Below is a small trained network, with its code and all its weights. Each question gives an input and a target symbol and asks what happens when units are switched off, that is, made to give their printed mean instead of their output.

import numpy as np


def w(rows, s, z=0):
    codes = np.array(rows[::2]) - 128.0
    scale = np.full(codes.shape[1], s)
    scale[-1] = z or s
    return codes * scale


def f(y):
    return y / 2 * (1 + np.tanh(0.7978845608 * (y + 0.044715 * y**3)))


def softmax(a):
    e = np.exp(a - a.max(-1, keepdims=True))
    return e / e.sum(-1, keepdims=True)


def log_softmax(a):
    a = a - a.max(-1, keepdims=True)
    return a - np.log(np.exp(a).sum(-1, keepdims=True))


def net(x, mask):
    ids = ['αβεηθλξπστψω'.index(c) for c in x.split()]
    T = len(ids)
    res = E[ids] + P[:T]
    u = 0
    for l in range(3):
        r = res
        for j in range(2):
            rows = slice(2 * j, 2 * j + 2)
            q, k, v = (r @ M[l][rows].T for M in (Q, K, V))
            z = softmax(np.where(np.tri(T) > 0, q @ k.T / 2**0.5, -1e9)) @ v
            o = O[l][rows]
            res = res + np.where(mask[u + j], z, o[:, -1]) @ o[:, :-1]
        u += 2
        y = f(res @ A[l][:, :-1].T + A[l][:, -1])
        res = res + np.where(mask[u : u + 4], y, B[l][:, -1]) @ B[l][:, :-1]
        u += 4
    return log_softmax(res[-1] @ U[:, :-1].T + U[:, -1])


Q, K, V, O, A, B = {}, {}, {}, {}, {}, {}
E = w([
[149,177,174,179],'α',
[209,171,183,204],'β',
[116,17,34,93],'ε',
[241,25,87,192],'η',
[81,198,185,104],'θ',
[96,197,150,153],'λ',
[87,163,125,90],'ξ',
[64,58,22,71],'π',
[61,179,139,107],'σ',
[181,4,1,118],'τ',
[121,137,157,153],'ψ',
[68,57,23,78],'ω',
],0.0056)
P = w([
[118,180,112,89],'0',
[254,21,152,200],'1',
[225,22,86,108],'2',
[184,103,163,115],'3',
[183,98,140,119],'4',
[192,98,112,123],'5',
[166,97,122,93],'6',
[163,103,89,106],'7',
[150,107,87,117],'8',
[149,115,93,102],'9',
[135,104,81,94],'10',
[121,105,67,107],'11',
[139,104,92,106],'12',
[111,91,89,103],'13',
],0.005)
Q[0] = w([
[22,185,182,162],'0.h0',
[222,3,62,62],'0.h0',
[204,44,96,194],'0.h1',
[158,41,4,63],'0.h1',
],0.0056)
K[0] = w([
[176,145,150,241],'0.h0',
[20,207,23,93],'0.h0',
[3,111,2,25],'0.h1',
[12,143,93,82],'0.h1',
],0.0052)
V[0] = w([
[253,49,103,156],'0.h0',
[215,65,39,72],'0.h0',
[40,194,205,114],'0.h1',
[200,142,215,210],'0.h1',
],0.0065)
O[0] = w([
[17,98,223,237,237],'0.h0',
[19,47,150,169,251],'0.h0',
[255,188,76,75,13],'0.h1',
[118,222,211,215,103],'0.h1',
],0.0061,0.0029)
A[0] = w([
[140,52,136,161,124],'0.n0',
[231,125,69,200,105],'0.n1',
[61,26,3,53,254],'0.n2',
[173,111,29,151,84],'0.n3',
],0.0052,0.0035)
B[0] = w([
[108,10,198,171,160],'0.n0',
[97,72,182,42,118],'0.n1',
[202,4,52,220,255],'0.n2',
[154,59,112,107,120],'0.n3',
],0.0042,0.0059)
Q[1] = w([
[66,152,223,177],'1.h0',
[135,92,168,118],'1.h0',
[76,149,142,73],'1.h1',
[172,167,255,39],'1.h1',
],0.0054)
K[1] = w([
[76,172,104,251],'1.h0',
[116,182,88,119],'1.h0',
[131,163,182,149],'1.h1',
[57,52,236,253],'1.h1',
],0.0044)
V[1] = w([
[198,231,215,165],'1.h0',
[74,179,219,226],'1.h0',
[232,229,112,11],'1.h1',
[43,42,160,253],'1.h1',
],0.0053)
O[1] = w([
[83,229,136,221,42],'1.h0',
[76,195,211,152,129],'1.h0',
[180,210,9,177,2],'1.h1',
[55,81,253,79,242],'1.h1',
],0.0056,0.0062)
A[1] = w([
[187,211,90,192,118],'1.n0',
[138,154,243,152,254],'1.n1',
[144,97,2,113,145],'1.n2',
[66,175,85,125,1],'1.n3',
],0.0065,0.0042)
B[1] = w([
[159,161,123,237,135],'1.n0',
[58,131,1,44,255],'1.n1',
[233,124,102,48,179],'1.n2',
[108,79,213,114,110],'1.n3',
],0.0051,0.0069)
Q[2] = w([
[59,254,114,87],'2.h0',
[72,240,218,131],'2.h0',
[219,79,17,122],'2.h1',
[79,226,236,153],'2.h1',
],0.0048)
K[2] = w([
[13,23,187,121],'2.h0',
[1,45,205,109],'2.h0',
[236,204,56,94],'2.h1',
[11,91,170,157],'2.h1',
],0.0051)
V[2] = w([
[167,116,116,73],'2.h0',
[65,3,90,14],'2.h0',
[73,191,223,215],'2.h1',
[121,39,70,32],'2.h1',
],0.0063)
O[2] = w([
[225,195,135,96,164],'2.h0',
[173,237,249,193,255],'2.h0',
[55,2,67,171,17],'2.h1',
[157,228,212,185,255],'2.h1',
],0.0048,0.0091)
A[2] = w([
[202,66,100,145,254],'2.n0',
[52,254,172,151,125],'2.n1',
[150,253,204,154,118],'2.n2',
[97,39,127,221,167],'2.n3',
],0.0058,0.0033)
B[2] = w([
[103,254,175,67,171],'2.n0',
[131,79,9,57,214],'2.n1',
[128,49,8,215,245],'2.n2',
[48,116,206,178,159],'2.n3',
],0.0048,0.012)
U = w([
[50,89,3,193,159],'α',
[52,42,81,154,12],'β',
[172,136,193,129,99],'ε',
[76,151,204,118,125],'η',
[145,131,34,83,189],'θ',
[144,86,75,74,127],'λ',
[162,199,169,48,185],'ξ',
[204,187,122,196,122],'π',
[161,189,96,59,181],'σ',
[176,48,233,145,4],'τ',
[109,110,37,152,232],'ψ',
[190,202,130,166,131],'ω',
],0.0042,0.003)

Each question gives the input, a string of symbols that net reads in full, and the target symbol t.
The units are the heads (2 rows each of Q, K, V and O) and the neurons (one row each of A and B). Each row of codes is followed by its name. A weight is (code - 128) times the scale printed after its matrix; where a second scale follows, it is the last column's (O, A, B and U).
mask holds one flag per unit, layer by layer, with each layer's heads first. A switched-off unit (its flag False) gives its mean, the last column of its rows in O or B, instead of its output. The means were averaged over made-up inputs and are rounded, as every weight is.
A unit's drop is (log p(t) with every unit on - log p(t) with that unit switched off) / (log p(t) with every unit on - log p(t) with every unit switched off).
unit that matters most: the unit with the biggest drop
top k neurons: the k neurons with the biggest drops, biggest first
k most important neurons of layer l: the k neurons of layer l with the biggest drops, biggest first
heads that matter: for each layer, one digit per head in row order, 1 if its drop is at least 0.15 and else 0, layers parted by /
drop of u: that unit's drop, to one decimal
input θ η η, target θ: heads that matter : 11 / 11 / 10
input π ξ η τ ξ β π ω τ τ, target π: top 3 neurons : 2.n2, 1.n2, 0.n2
input τ η θ ω ε ε α α η, target τ: unit that matters most : 1.h1
input α α τ, target α: top 2 neurons : 1.n0, 0.n2
input θ ξ π, target θ: top 3 neurons : 1.n0, 1.n2, 0.n2
input η η β ψ, target η: heads that matter : 11 / 01 / 01
input β β τ, target β: heads that matter : 01 / 10 / 11
input π λ α η π θ λ ξ α ψ τ, target π: top 2 neurons : 1.n2, 2.n2
input η α π, target η: 3 most important neurons of layer 2 : 2.n2, 2.n3, 2.n1
input π α α ε η α θ β ε, target π: top 3 neurons : 1.n2, 0.n2, 2.n2
input β λ τ τ τ ξ θ π, target β: top 3 neurons : 0.n2, 2.n3, 1.n0
input θ β σ σ ψ τ ω π α ω, target θ: top 2 neurons : 1.n0, 1.n2
input π π β ξ λ β ε λ α λ β π, target π: top 2 neurons : 1.n2, 0.n2
input β π τ τ ω, target β: unit that matters most : 2.h0
input π α τ ε α σ ξ ε θ τ ω η, target π: top 2 neurons : 2.n2, 1.n2
input β η α λ η α β β α ξ θ τ π π, target β: 2 most important neurons of layer 1 : 1.n0, 1.n2
input α λ α σ α τ θ ε, target α: drop of 1.n0 : 0.3
input τ σ σ λ τ, target τ: drop of 0.n2 : 0.1
input α θ τ β α η τ θ ω, target α: drop of 2.h1 : 0.4
input τ α α ψ τ τ β ε π θ β ε, target τ: drop of 0.h0 : 0.1
input τ τ σ ω π, target τ: most important neuron of layer 2 : 2.n0
input η ψ π β η τ τ, target η: 2 most important neurons of layer 2 : 2.n2, 2.n3
input θ τ θ λ π, target θ: 2 most important neurons of layer 0 : 0.n2, 0.n0
